Below are the code and all the weights of a small trained network. Each question names an input and a class and asks about switching units off, where a switched-off unit gives its printed mean instead of its output.

import numpy as np


def w(rows, s, z=0):
    codes = np.array(rows[::2]) - 128.0
    scale = np.full(codes.shape[1], s)
    scale[-1] = z or s
    return codes * scale


def norm(h):
    return h / np.sqrt((h * h).mean(-1, keepdims=True) + 1e-5)


def f(y):
    return np.maximum(y, 0)


def log_softmax(a):
    a = a - a.max(-1, keepdims=True)
    return a - np.log(np.exp(a).sum(-1, keepdims=True))


def net(x, mask):
    res = np.array(x, float).reshape(1, 7) / 4 @ E
    u = 0
    for l in range(4):
        y = f(norm(res) @ A[l][:, :-1].T + A[l][:, -1])
        res = res + np.where(mask[u : u + 7], y, B[l][:, -1]) @ B[l][:, :-1]
        u += 7
    return log_softmax(norm(res)[-1] @ U[:, :-1].T + U[:, -1])


A, B = {}, {}
E = w([
[139,126,109,104],'x0',
[41,69,140,87],'x1',
[105,182,90,147],'x2',
[119,77,178,192],'x3',
[130,246,182,107],'x4',
[72,115,154,81],'x5',
[95,95,105,173],'x6',
],0.012)
A[0] = w([
[35,146,142,102,6],'0.n0',
[154,130,65,88,51],'0.n1',
[21,148,150,31,26],'0.n2',
[156,221,98,188,142],'0.n3',
[67,141,51,2,80],'0.n4',
[197,242,70,174,8],'0.n5',
[220,183,131,153,46],'0.n6',
],0.0075,0.0026)
B[0] = w([
[78,112,147,151,175],'0.n0',
[154,110,58,103,158],'0.n1',
[73,175,121,144,235],'0.n2',
[202,176,90,183,253],'0.n3',
[54,123,90,90,239],'0.n4',
[133,178,3,110,247],'0.n5',
[76,153,109,114,213],'0.n6',
],0.011,0.0038)
A[1] = w([
[143,116,220,134,70],'1.n0',
[119,126,121,195,134],'1.n1',
[245,120,101,134,74],'1.n2',
[117,67,149,228,2],'1.n3',
[149,97,213,111,15],'1.n4',
[63,130,153,104,35],'1.n5',
[159,142,119,95,157],'1.n6',
],0.011,0.004)
B[1] = w([
[93,242,165,51,171],'1.n0',
[216,74,126,170,212],'1.n1',
[1,201,145,156,252],'1.n2',
[179,61,56,217,216],'1.n3',
[118,213,174,112,159],'1.n4',
[66,117,124,137,205],'1.n5',
[92,95,110,177,203],'1.n6',
],0.0081,0.0034)
A[2] = w([
[142,56,215,110,86],'2.n0',
[84,26,100,114,114],'2.n1',
[122,58,140,237,16],'2.n2',
[157,165,191,132,47],'2.n3',
[164,107,90,1,13],'2.n4',
[47,174,72,124,237],'2.n5',
[194,74,128,140,255],'2.n6',
],0.0097,0.0034)
B[2] = w([
[109,208,32,156,149],'2.n0',
[192,152,160,136,193],'2.n1',
[209,56,192,177,173],'2.n2',
[227,204,234,121,141],'2.n3',
[158,13,86,1,148],'2.n4',
[228,111,230,82,254],'2.n5',
[186,230,207,116,174],'2.n6',
],0.0076,0.0081)
A[3] = w([
[29,129,111,118,58],'3.n0',
[135,124,135,178,9],'3.n1',
[71,88,104,231,85],'3.n2',
[117,127,121,138,72],'3.n3',
[215,139,145,96,128],'3.n4',
[10,125,168,98,3],'3.n5',
[139,181,190,85,88],'3.n6',
],0.011,0.0045)
B[3] = w([
[107,134,195,140,184],'3.n0',
[163,100,146,70,144],'3.n1',
[178,117,206,156,187],'3.n2',
[150,166,50,107,128],'3.n3',
[218,119,234,199,253],'3.n4',
[33,112,120,171,226],'3.n5',
[174,190,254,168,240],'3.n6',
],0.009,0.004)
U = w([
[162,140,176,159,100],'0',
[178,213,134,140,191],'1',
[165,27,150,216,159],'2',
[152,174,42,171,129],'3',
[151,72,87,38,147],'4',
[81,116,104,155,6],'5',
[6,119,189,69,152],'6',
[149,149,174,124,57],'7',
],0.023,0.012)

Each question gives the input, the list of numbers given to net, and the class t.
The units are the neurons (one row each of A and B). Each row of codes is followed by its name. A weight is (code - 128) times the scale printed after its matrix; where a second scale follows, it is the last column's (A, B and U).
mask holds one flag per neuron, layer by layer. A switched-off neuron (its flag False) gives its mean, the last column of its row in B, instead of its output. The means were averaged over made-up inputs and are rounded, as every weight is.
A unit's drop is (log p(t) with every unit on - log p(t) with that unit switched off) / (log p(t) with every unit on - log p(t) with every unit switched off).
The circuit of an input: a set's keep is (log p(t) with only the set's units on - log p(t) with every unit switched off) / (log p(t) with every unit on - log p(t) with every unit switched off). Starting from the 12 units with the biggest drops (on a tie, the unit counted first), units are removed one at a time, each time the one whose removal leaves the highest keep (on an exact tie, the one counted first), for as long as the keep stays at least 0.8.
units of the circuit, in order: the units of the circuit, biggest drop first
most important unit: the unit with the biggest drop
top k neurons: the k neurons with the biggest drops, biggest first
top k neurons in layer l: the k neurons of layer l with the biggest drops, biggest first
drop when u is switched off: that unit's drop, to one decimal
input [-8,-2,-3,0,1,-6,1], class 3: units of the circuit, in order : (0.n5 3.n6 0.n6)
input [-4,-3,5,-4,-4,4,-5], class 3: most important unit : 0.n5
input [2,1,4,7,1,4,-8], class 6: units of the circuit, in order : (0.n3 1.n5)
input [-5,-7,1,-6,1,1,4], class 3: units of the circuit, in order : (0.n5 3.n6)
input [-1,-8,2,-4,-4,-1,2], class 3: units of the circuit, in order : (0.n5 3.n6)
input [8,6,4,-7,2,-7,-8], class 4: units of the circuit, in order : (2.n4 0.n4 1.n2)
input [1,-8,6,4,7,-7,2], class 3: top 3 neurons in layer 0 : (0.n5 0.n3 0.n6)
input [1,0,6,-5,2,0,7], class 3: top 3 neurons : (0.n5 3.n6 2.n6)
input [6,2,-2,-3,-2,-6,0], class 4: top 2 neurons in layer 0 : (0.n3 0.n1)
input [-1,5,4,0,-2,-7,-5], class 2: top 2 neurons : (3.n4 2.n5)
input [-1,-8,6,-4,6,-3,3], class 3: top 2 neurons : (0.n5 0.n3)
input [4,4,-5,8,0,0,-6], class 1: top 2 neurons in layer 2 : (2.n3 2.n0)
input [6,-5,7,-6,2,1,8], class 3: drop when 0.n5 is switched off : 0.3
input [3,0,5,1,-3,4,-5], class 6: units of the circuit, in order : (0.n4)
